Below are the code and all the weights of a small trained network. Each question names an input and a class and asks about switching units off, where a switched-off unit gives its printed mean instead of its output.

import numpy as np


def w(rows, s, z=0):
    codes = np.array(rows[::2]) - 128.0
    scale = np.full(codes.shape[1], s)
    scale[-1] = z or s
    return codes * scale


def f(y):
    return np.maximum(y, 0)


def log_softmax(a):
    a = a - a.max(-1, keepdims=True)
    return a - np.log(np.exp(a).sum(-1, keepdims=True))


def net(x, mask):
    res = np.array(x, float).reshape(1, 7) / 4 @ E
    y = f(res @ A[0][:, :-1].T + A[0][:, -1])
    res = res + np.where(mask, y, B[0][:, -1]) @ B[0][:, :-1]
    return log_softmax(res[-1] @ U[:, :-1].T + U[:, -1])


A, B = {}, {}
E = w([
[148,192,125,64,91,127,100,141,122],'x0',
[163,134,73,166,182,253,154,141,116],'x1',
[205,86,143,166,108,91,189,117,63],'x2',
[76,172,149,119,64,186,214,154,97],'x3',
[95,82,138,134,108,150,155,19,189],'x4',
[61,99,59,162,97,112,123,135,127],'x5',
[161,181,48,68,190,135,128,83,121],'x6',
],0.012)
A[0] = w([
[96,82,158,160,113,96,153,117,113,102],'neuron 0',
[136,113,169,124,102,64,139,158,153,105],'neuron 1',
[180,209,93,57,228,160,69,139,138,130],'neuron 2',
[127,142,152,110,51,174,164,184,135,72],'neuron 3',
[107,134,130,121,161,100,57,102,155,35],'neuron 4',
[136,122,189,145,136,141,132,86,81,14],'neuron 5',
[140,144,151,104,142,180,129,173,149,113],'neuron 6',
[133,78,187,192,178,158,159,67,121,149],'neuron 7',
[93,115,115,92,95,100,120,164,123,250],'neuron 8',
[27,61,9,133,142,191,131,81,214,127],'neuron 9',
[145,68,117,133,105,96,207,165,97,184],'neuron 10',
[198,54,68,122,204,94,30,135,187,235],'neuron 11',
[111,170,187,105,114,119,108,64,185,112],'neuron 12',
[93,149,195,54,100,121,113,58,199,183],'neuron 13',
[77,156,48,104,128,117,126,170,142,234],'neuron 14',
[173,148,169,96,92,121,127,194,151,3],'neuron 15',
[91,137,181,52,115,105,137,73,167,89],'neuron 16',
[158,42,176,172,178,155,204,104,166,153],'neuron 17',
[175,182,84,114,165,213,157,72,167,201],'neuron 18',
[162,77,96,176,176,49,88,127,113,122],'neuron 19',
],0.011,0.0028)
B[0] = w([
[63,164,55,136,121,138,142,100,135,185],'neuron 0',
[76,72,133,111,126,165,173,117,108,182],'neuron 1',
[191,215,44,222,191,196,59,77,224,252],'neuron 2',
[152,58,196,126,161,110,140,148,216,189],'neuron 3',
[161,128,124,129,184,72,88,144,103,174],'neuron 4',
[121,78,94,132,130,112,132,150,153,155],'neuron 5',
[145,101,124,114,164,165,142,116,172,169],'neuron 6',
[88,50,66,138,137,111,161,180,93,204],'neuron 7',
[163,153,193,102,88,134,166,118,109,179],'neuron 8',
[61,148,66,255,157,166,165,62,247,240],'neuron 9',
[99,132,135,70,110,189,160,99,133,193],'neuron 10',
[145,46,166,82,198,71,57,90,157,243],'neuron 11',
[67,157,183,90,67,59,122,74,70,178],'neuron 12',
[94,149,200,74,53,99,77,60,118,205],'neuron 13',
[175,166,122,135,114,199,126,112,84,196],'neuron 14',
[91,116,132,208,141,141,120,154,208,171],'neuron 15',
[107,167,165,76,90,130,85,64,103,185],'neuron 16',
[88,2,28,101,117,92,178,162,39,216],'neuron 17',
[103,18,86,23,126,142,195,133,103,213],'neuron 18',
[85,109,120,105,124,106,88,73,155,206],'neuron 19',
],0.0092,0.017)
U = w([
[95,61,107,149,163,136,140,106,182,166],'0',
[107,248,117,161,69,173,123,59,173,173],'1',
[70,136,118,229,106,57,73,107,160,2],'2',
[101,104,227,52,97,71,19,46,126,181],'3',
[152,142,254,118,77,143,122,242,147,152],'4',
[115,70,124,32,80,115,169,167,8,122],'5',
[210,235,208,186,153,134,21,193,150,62],'6',
[219,153,73,125,218,123,17,107,151,95],'7',
],0.0086,0.0065)

Each question gives the input, the list of numbers given to net, and the class t.
The units are the neurons (one row each of A and B). Each row of codes is followed by its name. A weight is (code - 128) times the scale printed after its matrix; where a second scale follows, it is the last column's (A, B and U).
mask holds one flag per neuron, in row order. A switched-off neuron (its flag False) gives its mean, the last column of its row in B, instead of its output. The means were averaged over made-up inputs and are rounded, as every weight is.
A unit's drop is (log p(t) with every unit on - log p(t) with that unit switched off) / (log p(t) with every unit on - log p(t) with every unit switched off).
The circuit of an input: a set's keep is (log p(t) with only the set's units on - log p(t) with every unit switched off) / (log p(t) with every unit on - log p(t) with every unit switched off). Starting from the 12 units with the biggest drops (on a tie, the unit counted first), units are removed one at a time, each time the one whose removal leaves the highest keep (on an exact tie, the one counted first), for as long as the keep stays at least 0.8.
circuit, biggest first: the units of the circuit, biggest drop first
k most important neurons: the k neurons with the biggest drops, biggest first
drop when u is switched off: that unit's drop, to one decimal
input [-6,-4,-6,5,2,5,-8], class 2: circuit, biggest first : [neuron 18]
input [2,-4,-5,4,-5,4,-1], class 4: 3 most important neurons : [neuron 2; neuron 9; neuron 11]
input [5,-7,-7,7,8,7,7], class 1: 4 most important neurons : [neuron 9; neuron 11; neuron 14; neuron 17]
input [3,-3,-5,-2,-2,8,6], class 7: 2 most important neurons : [neuron 11; neuron 4]
input [-6,-6,4,6,-8,5,-5], class 5: 2 most important neurons : [neuron 2; neuron 9]
input [-8,-6,-8,-7,3,2,8], class 3: 3 most important neurons : [neuron 13; neuron 11; neuron 12]
input [0,-5,-6,-2,5,4,-8], class 3: 2 most important neurons : [neuron 13; neuron 2]
input [-8,-7,2,8,7,-2,8], class 3: 4 most important neurons : [neuron 13; neuron 16; neuron 12; neuron 9]
input [6,-3,2,-3,-3,8,2], class 3: 3 most important neurons : [neuron 2; neuron 9; neuron 8]
input [1,-7,0,0,-4,8,2], class 5: 2 most important neurons : [neuron 2; neuron 9]
input [-6,-7,0,6,6,3,-4], class 3: 2 most important neurons : [neuron 13; neuron 16]
input [1,1,2,-3,-7,-3,-4], class 7: 2 most important neurons : [neuron 13; neuron 9]
input [-3,-8,1,4,-6,6,-4], class 5: 3 most important neurons : [neuron 2; neuron 9; neuron 1]
input [-4,6,-5,-8,-1,8,6], class 7: circuit, biggest first : [neuron 2]
input [4,3,5,-1,1,4,-4], class 5: drop when neuron 2 is switched off : 0.5
input [6,2,7,-1,3,-5,-5], class 5: drop when neuron 2 is switched off : 0.4
input [3,-1,-1,7,-8,-3,2], class 6: drop when neuron 16 is switched off : 0.0
